Below are the code and all the weights of a small trained network. Each question names an input and a class and asks about switching units off, where a switched-off unit gives its printed mean instead of its output.

import numpy as np


def w(rows, s, z=0):
    codes = np.array(rows[::2]) - 128.0
    scale = np.full(codes.shape[1], s)
    scale[-1] = z or s
    return codes * scale


def f(y):
    return np.maximum(y, 0)


def log_softmax(a):
    a = a - a.max(-1, keepdims=True)
    return a - np.log(np.exp(a).sum(-1, keepdims=True))


def net(x, mask):
    res = np.array(x, float).reshape(1, 7) / 4 @ E
    y = f(res @ A[0][:, :-1].T + A[0][:, -1])
    res = res + np.where(mask, y, B[0][:, -1]) @ B[0][:, :-1]
    return log_softmax(res[-1] @ U[:, :-1].T + U[:, -1])


A, B = {}, {}
E = w([
[10,167,29,73,129,154,109,108,99],'x0',
[118,44,93,203,159,193,37,140,122],'x1',
[128,133,147,111,142,129,107,140,127],'x2',
[113,124,135,125,122,114,114,129,146],'x3',
[141,135,125,128,137,139,132,126,124],'x4',
[163,145,102,91,44,193,121,241,227],'x5',
[114,123,128,134,121,113,128,128,144],'x6',
],0.011)
A[0] = w([
[117,55,69,155,116,237,54,185,175,113],'N1',
[79,2,113,213,225,135,50,92,68,199],'N2',
[190,102,238,167,182,23,173,95,101,240],'N3',
[158,230,108,80,62,121,180,156,213,145],'N4',
[153,240,160,45,40,139,160,150,184,162],'N5',
[232,74,196,157,78,154,122,202,198,179],'N6',
[76,237,87,23,118,83,208,98,133,212],'N7',
[180,80,211,155,156,49,185,75,100,254],'N8',
[35,161,99,137,163,120,133,73,100,142],'N9',
[246,166,216,119,118,118,186,209,186,253],'N10',
[35,164,28,90,95,208,97,179,144,123],'N11',
[83,188,145,99,187,57,224,47,93,167],'N12',
[139,231,195,116,106,71,199,92,118,224],'N13',
[34,220,19,127,170,116,94,62,60,208],'N14',
[113,103,51,94,92,205,104,175,134,111],'N15',
],0.0061,0.0041)
B[0] = w([
[88,48,136,138,146,208,164,100,253,211],'N1',
[151,50,119,163,172,79,46,23,63,235],'N2',
[98,52,213,135,197,145,179,122,168,239],'N3',
[175,164,79,96,123,66,172,217,118,223],'N4',
[184,167,101,88,70,71,179,208,103,233],'N5',
[190,102,91,213,40,116,91,171,169,232],'N6',
[97,215,154,81,96,124,136,168,85,248],'N7',
[95,64,233,146,219,112,174,99,176,229],'N8',
[75,148,120,98,93,132,78,84,82,185],'N9',
[166,49,122,154,71,114,179,189,150,249],'N10',
[60,85,112,12,174,194,155,138,195,214],'N11',
[37,173,201,91,102,166,120,89,117,227],'N12',
[68,120,210,63,135,132,206,149,164,226],'N13',
[67,151,125,48,91,101,79,48,91,227],'N14',
[107,83,142,87,144,191,164,118,193,187],'N15',
],0.0068,0.012)
U = w([
[67,81,172,61,202,183,219,119,218,204],'0',
[164,87,148,249,219,87,70,86,103,125],'1',
[66,250,183,80,109,118,96,96,53,105],'2',
[106,117,40,106,137,111,2,52,57,137],'3',
[211,148,113,148,63,40,169,192,125,178],'4',
[179,107,73,239,63,187,56,153,200,104],'5',
[129,219,9,23,116,124,146,187,133,3],'6',
],0.0063,0.0018)

Each question gives the input, the list of numbers given to net, and the class t.
The units are the neurons (one row each of A and B). Each row of codes is followed by its name. A weight is (code - 128) times the scale printed after its matrix; where a second scale follows, it is the last column's (A, B and U).
mask holds one flag per neuron, in row order. A switched-off neuron (its flag False) gives its mean, the last column of its row in B, instead of its output. The means were averaged over made-up inputs and are rounded, as every weight is.
A unit's drop is (log p(t) with every unit on - log p(t) with that unit switched off) / (log p(t) with every unit on - log p(t) with every unit switched off).
The circuit of an input: a set's keep is (log p(t) with only the set's units on - log p(t) with every unit switched off) / (log p(t) with every unit on - log p(t) with every unit switched off). Starting from the 12 units with the biggest drops (on a tie, the unit counted first), units are removed one at a time, each time the one whose removal leaves the highest keep (on an exact tie, the one counted first), for as long as the keep stays at least 0.8.
units of the circuit, in order: the units of the circuit, biggest drop first
k most important neurons: the k neurons with the biggest drops, biggest first
drop of u: that unit's drop, to one decimal
input [8,-1,-8,8,7,0,-4], class 2: units of the circuit, in order -> (N14; N7)
input [-8,0,3,1,-3,8,-6], class 4: most important neuron -> (N5)
input [-2,-6,-3,-5,3,1,3], class 4: units of the circuit, in order -> (N11; N5)
input [-1,8,-5,8,-6,7,-2], class 5: 2 most important neurons -> (N6; N13)
input [1,2,-2,-6,-2,-7,4], class 3: 3 most important neurons -> (N14; N2; N9)
input [-8,2,8,-1,-5,-8,1], class 1: 2 most important neurons -> (N2; N11)
input [7,0,0,-4,2,-6,7], class 2: 2 most important neurons -> (N12; N7)
input [1,2,8,-8,0,-7,2], class 3: 2 most important neurons -> (N14; N2)
input [-6,7,-6,-4,7,1,-4], class 5: 2 most important neurons -> (N6; N1)
input [-8,8,-3,-2,-6,1,1], class 5: 2 most important neurons -> (N6; N1)
input [-2,3,6,6,-6,6,-3], class 5: drop of N6 -> 0.1
input [8,-5,7,0,7,0,8], class 2: drop of N14 -> 0.2
input [5,7,8,-5,-7,-1,-1], class 3: drop of N2 -> 0.3
input [-8,-4,5,-6,5,2,-8], class 4: units of the circuit, in order -> (N6)
input [8,-6,1,-1,5,1,6], class 6: drop of N5 -> 0.4
